Below are the code and all the weights of a small trained network. Each question names an input and a target symbol and asks about switching units off, where a switched-off unit gives its printed mean instead of its output.

import numpy as np


def w(rows, s, z=0):
    codes = np.array(rows[::2]) - 128.0
    scale = np.full(codes.shape[1], s)
    scale[-1] = z or s
    return codes * scale


def norm(h):
    return h / np.sqrt((h * h).mean(-1, keepdims=True) + 1e-5)


def f(y):
    return np.maximum(y, 0)


def softmax(a):
    e = np.exp(a - a.max(-1, keepdims=True))
    return e / e.sum(-1, keepdims=True)


def log_softmax(a):
    a = a - a.max(-1, keepdims=True)
    return a - np.log(np.exp(a).sum(-1, keepdims=True))


def net(x, mask):
    ids = ['βεηθλσψ'.index(c) for c in x.split()]
    T = len(ids)
    res = E[ids] + P[:T]
    u = 0
    for l in range(2):
        r = norm(res)
        for j in range(2):
            rows = slice(2 * j, 2 * j + 2)
            q, k, v = (r @ M[l][rows].T for M in (Q, K, V))
            z = softmax(np.where(np.tri(T) > 0, q @ k.T / 2**0.5, -1e9)) @ v
            o = O[l][rows]
            res = res + np.where(mask[u + j], z, o[:, -1]) @ o[:, :-1]
        u += 2
        y = f(norm(res) @ A[l][:, :-1].T + A[l][:, -1])
        res = res + np.where(mask[u : u + 8], y, B[l][:, -1]) @ B[l][:, :-1]
        u += 8
    return log_softmax(norm(res)[-1] @ U[:, :-1].T + U[:, -1])


Q, K, V, O, A, B = {}, {}, {}, {}, {}, {}
E = w([
[129,5,118],'β',
[89,67,190],'ε',
[82,88,136],'η',
[138,114,91],'θ',
[171,51,44],'λ',
[124,105,43],'σ',
[235,156,131],'ψ',
],0.018)
P = w([
[75,59,197],'0',
[155,132,176],'1',
[73,75,100],'2',
[102,196,177],'3',
[133,111,160],'4',
[171,125,97],'5',
[100,209,186],'6',
[124,113,154],'7',
[224,136,2],'8',
[97,215,184],'9',
[114,114,150],'10',
[149,125,92],'11',
],0.0091)
Q[0] = w([
[149,52,9],'0.h1',
[221,141,255],'0.h1',
[184,92,46],'0.h2',
[104,67,142],'0.h2',
],0.0092)
K[0] = w([
[118,62,187],'0.h1',
[116,94,119],'0.h1',
[177,178,147],'0.h2',
[158,251,113],'0.h2',
],0.013)
V[0] = w([
[132,114,220],'0.h1',
[94,144,166],'0.h1',
[251,146,141],'0.h2',
[100,153,101],'0.h2',
],0.019)
O[0] = w([
[180,161,117,252],'0.h1',
[106,48,118,107],'0.h1',
[186,2,144,248],'0.h2',
[108,152,115,38],'0.h2',
],0.0053,0.0033)
A[0] = w([
[252,95,129,114],'0.n1',
[101,43,6,251],'0.n2',
[93,134,131,176],'0.n3',
[85,43,155,18],'0.n4',
[165,112,160,117],'0.n5',
[169,216,167,40],'0.n6',
[222,74,19,180],'0.n7',
[124,93,84,169],'0.n8',
],0.011,0.0026)
B[0] = w([
[21,55,164,206],'0.n1',
[196,142,106,240],'0.n2',
[159,135,139,146],'0.n3',
[62,147,204,171],'0.n4',
[111,154,102,150],'0.n5',
[220,28,179,145],'0.n6',
[120,186,87,246],'0.n7',
[255,121,73,172],'0.n8',
],0.0081,0.011)
Q[1] = w([
[1,227,146],'1.h1',
[146,179,202],'1.h1',
[93,207,86],'1.h2',
[179,62,161],'1.h2',
],0.0078)
K[1] = w([
[70,254,61],'1.h1',
[67,78,122],'1.h1',
[106,220,17],'1.h2',
[126,148,79],'1.h2',
],0.011)
V[1] = w([
[63,123,150],'1.h1',
[108,93,75],'1.h1',
[88,2,40],'1.h2',
[160,177,45],'1.h2',
],0.0081)
O[1] = w([
[203,183,101,98],'1.h1',
[111,181,114,158],'1.h1',
[164,213,108,254],'1.h2',
[254,131,145,87],'1.h2',
],0.0068,0.0027)
A[1] = w([
[178,60,67,141],'1.n1',
[15,162,60,167],'1.n2',
[144,28,80,113],'1.n3',
[156,254,102,1],'1.n4',
[123,207,156,104],'1.n5',
[155,5,74,150],'1.n6',
[6,172,124,142],'1.n7',
[151,159,177,146],'1.n8',
],0.0086,0.0051)
B[1] = w([
[192,176,46,236],'1.n1',
[179,216,122,161],'1.n2',
[217,117,130,214],'1.n3',
[78,82,77,147],'1.n4',
[147,77,122,148],'1.n5',
[102,115,95,255],'1.n6',
[179,79,121,174],'1.n7',
[1,94,57,153],'1.n8',
],0.0078,0.007)
U = w([
[183,104,120,72],'β',
[135,118,140,254],'ε',
[101,186,115,175],'η',
[158,3,133,26],'θ',
[72,96,57,167],'λ',
[134,156,99,182],'σ',
[225,119,201,129],'ψ',
],0.019,0.0063)

Each question gives the input, a string of symbols that net reads in full, and the target symbol t.
The units are the heads (2 rows each of Q, K, V and O) and the neurons (one row each of A and B). Each row of codes is followed by its name. A weight is (code - 128) times the scale printed after its matrix; where a second scale follows, it is the last column's (O, A, B and U).
mask holds one flag per unit, layer by layer, with each layer's heads first. A switched-off unit (its flag False) gives its mean, the last column of its rows in O or B, instead of its output. The means were averaged over made-up inputs and are rounded, as every weight is.
A unit's drop is (log p(t) with every unit on - log p(t) with that unit switched off) / (log p(t) with every unit on - log p(t) with every unit switched off).
The circuit of an input: a set's keep is (log p(t) with only the set's units on - log p(t) with every unit switched off) / (log p(t) with every unit on - log p(t) with every unit switched off). Starting from the 12 units with the biggest drops (on a tie, the unit counted first), units are removed one at a time, each time the one whose removal leaves the highest keep (on an exact tie, the one counted first), for as long as the keep stays at least 0.8.
units of the circuit, in order: the units of the circuit, biggest drop first
unit that matters most: the unit with the biggest drop
k most important neurons: the k neurons with the biggest drops, biggest first
top k neurons in layer l: the k neurons of layer l with the biggest drops, biggest first
drop of u: that unit's drop, to one decimal
input σ ψ η, target θ: units of the circuit, in order : (0.h2)
input η ψ θ β ψ, target θ: units of the circuit, in order : (0.n1 0.n2 0.n8 1.h2)
input θ ψ λ θ, target λ: 4 most important neurons : (1.n8 0.n2 0.n1 0.n8)
input β ψ ψ β η η λ η σ β ψ, target θ: units of the circuit, in order : (0.n1 0.n2 1.n8)
input η β θ η σ η η σ β β η, target ψ: units of the circuit, in order : (0.n1 0.n7 1.h2 0.h2)
input ε ψ ψ θ, target λ: 2 most important neurons : (0.n1 1.n8)
input β σ η, target ψ: 4 most important neurons : (0.n1 0.n7 1.n2 1.n7)
input β ψ η θ η, target ε: top 3 neurons in layer 0 : (0.n4 0.n7 0.n6)
input θ θ θ ε, target ε: 2 most important neurons : (0.n7 1.n1)
input θ β η, target σ: top 2 neurons in layer 1 : (1.n2 1.n3)
input η β β η, target η: 2 most important neurons : (0.n2 1.n2)
input σ ψ λ β θ ψ η θ, target θ: 2 most important neurons : (0.n1 1.n2)
input η η η η, target η: 3 most important neurons : (1.n2 0.n2 0.n8)
input λ θ σ θ λ λ β θ ε ε, target ε: unit that matters most : 0.n7
input σ ψ ε λ θ ε θ η, target ε: drop of 0.n7 : 0.6
input η ψ η, target θ: drop of 0.h2 : 0.9
input λ σ ε ψ θ, target θ: drop of 0.h2 : 1.5
